Below is a small trained network, with its code and all its weights. Each question gives an input and a class and asks what happens when units are switched off, that is, made to give their printed mean instead of their output.

import numpy as np


def w(rows, s, z=0):
    codes = np.array(rows[::2]) - 128.0
    scale = np.full(codes.shape[1], s)
    scale[-1] = z or s
    return codes * scale


def norm(h):
    return h / np.sqrt((h * h).mean(-1, keepdims=True) + 1e-5)


def f(y):
    return y / 2 * (1 + np.tanh(0.7978845608 * (y + 0.044715 * y**3)))


def log_softmax(a):
    a = a - a.max(-1, keepdims=True)
    return a - np.log(np.exp(a).sum(-1, keepdims=True))


def net(x, mask):
    res = np.array(x, float).reshape(1, 8) / 4 @ E
    u = 0
    for l in range(2):
        y = f(norm(res) @ A[l][:, :-1].T + A[l][:, -1])
        res = res + np.where(mask[u : u + 5], y, B[l][:, -1]) @ B[l][:, :-1]
        u += 5
    return log_softmax(norm(res)[-1] @ U[:, :-1].T + U[:, -1])


A, B = {}, {}
E = w([
[136,67,58],'x0',
[127,129,125],'x1',
[126,126,128],'x2',
[245,91,198],'x3',
[126,128,130],'x4',
[129,128,125],'x5',
[186,253,63],'x6',
[129,132,125],'x7',
],0.0049)
A[0] = w([
[209,75,235,1],'0.n1',
[6,108,174,93],'0.n2',
[22,153,255,94],'0.n3',
[99,71,59,26],'0.n4',
[85,104,236,61],'0.n5',
],0.0065,0.0022)
B[0] = w([
[101,1,156,237],'0.n1',
[131,146,213,246],'0.n2',
[28,127,119,252],'0.n3',
[106,110,75,137],'0.n4',
[247,185,208,189],'0.n5',
],0.0056,0.0018)
A[1] = w([
[246,79,112,128],'1.n1',
[140,97,121,161],'1.n2',
[237,116,88,3],'1.n3',
[136,38,132,58],'1.n4',
[95,103,75,99],'1.n5',
],0.013,0.0058)
B[1] = w([
[156,201,246,255],'1.n1',
[98,221,59,165],'1.n2',
[12,191,232,164],'1.n3',
[182,51,14,183],'1.n4',
[254,32,105,156],'1.n5',
],0.0053,0.0046)
U = w([
[81,178,197,254],'0',
[86,44,68,102],'1',
[151,71,235,67],'2',
[219,52,145,76],'3',
[59,253,77,54],'4',
[162,169,29,132],'5',
[165,215,194,59],'6',
],0.017,0.0068)

Each question gives the input, the list of numbers given to net, and the class t.
The units are the neurons (one row each of A and B). Each row of codes is followed by its name. A weight is (code - 128) times the scale printed after its matrix; where a second scale follows, it is the last column's (A, B and U).
mask holds one flag per neuron, layer by layer. A switched-off neuron (its flag False) gives its mean, the last column of its row in B, instead of its output. The means were averaged over made-up inputs and are rounded, as every weight is.
A unit's drop is (log p(t) with every unit on - log p(t) with that unit switched off) / (log p(t) with every unit on - log p(t) with every unit switched off).
The circuit of an input: a set's keep is (log p(t) with only the set's units on - log p(t) with every unit switched off) / (log p(t) with every unit on - log p(t) with every unit switched off). Starting from all 10 units, units are removed one at a time, each time the one whose removal leaves the highest keep (on an exact tie, the one counted first), for as long as the keep stays at least 0.8.
circuit, biggest first: the units of the circuit, biggest drop first
most important unit: the unit with the biggest drop
top k neurons: the k neurons with the biggest drops, biggest first
k most important neurons of layer l: the k neurons of layer l with the biggest drops, biggest first
drop of u: that unit's drop, to one decimal
input [3,6,-6,6,-2,-8,1,5], class 0: most important unit => 1.n1
input [1,0,-8,2,6,-2,-5,-3], class 3: top 3 neurons => (1.n4 1.n3 0.n5)
input [3,3,8,0,-5,-6,-5,-4], class 1: top 3 neurons => (1.n1 1.n4 1.n2)
input [3,6,7,-8,2,-2,1,7], class 5: 2 most important neurons of layer 0 => (0.n1 0.n3)
input [2,-6,7,-7,2,8,5,-5], class 5: 2 most important neurons of layer 0 => (0.n3 0.n2)
input [1,-3,-7,2,0,-6,-3,3], class 3: top 3 neurons => (1.n4 0.n1 1.n3)
input [1,-5,6,-1,5,-4,-5,5], class 1: top 2 neurons => (1.n1 1.n4)
input [1,8,6,-6,-3,3,1,-2], class 5: 3 most important neurons of layer 1 => (1.n5 1.n1 1.n3)
input [1,-2,3,3,5,5,-3,2], class 3: top 2 neurons => (1.n4 0.n1)
input [6,5,-7,6,0,7,8,5], class 0: top 2 neurons => (1.n3 1.n1)
input [-3,-3,1,0,2,5,1,8], class 4: top 2 neurons => (1.n1 0.n1)
input [1,-8,-1,8,8,-7,2,8], class 0: top 3 neurons => (1.n1 1.n3 1.n5)
input [5,-7,-3,1,-3,4,4,4], class 0: top 2 neurons => (1.n3 0.n3)
input [2,-4,-5,8,-8,-5,1,7], class 0: circuit, biggest first => (1.n1)
input [1,1,-7,2,6,4,-5,2], class 3: top 3 neurons => (1.n4 1.n3 0.n5)
input [1,-3,-4,1,-3,4,1,5], class 0: top 2 neurons => (1.n3 0.n3)
input [3,4,3,0,-1,-8,-3,1], class 1: 2 most important neurons of layer 1 => (1.n1 1.n2)
input [6,-2,8,2,7,7,8,-7], class 0: 3 most important neurons of layer 1 => (1.n3 1.n1 1.n4)
input [2,6,5,2,-1,7,2,4], class 0: drop of 1.n3 => 0.3
input [2,3,4,-7,0,2,1,3], class 5: drop of 1.n5 => 0.5
input [8,-3,-6,3,1,-5,4,-6], class 0: top neuron => (1.n3)
input [5,-1,-5,-8,4,4,3,6], class 5: drop of 1.n5 => 0.4
input [3,-3,6,-4,8,1,6,6], class 5: drop of 1.n1 => 0.2
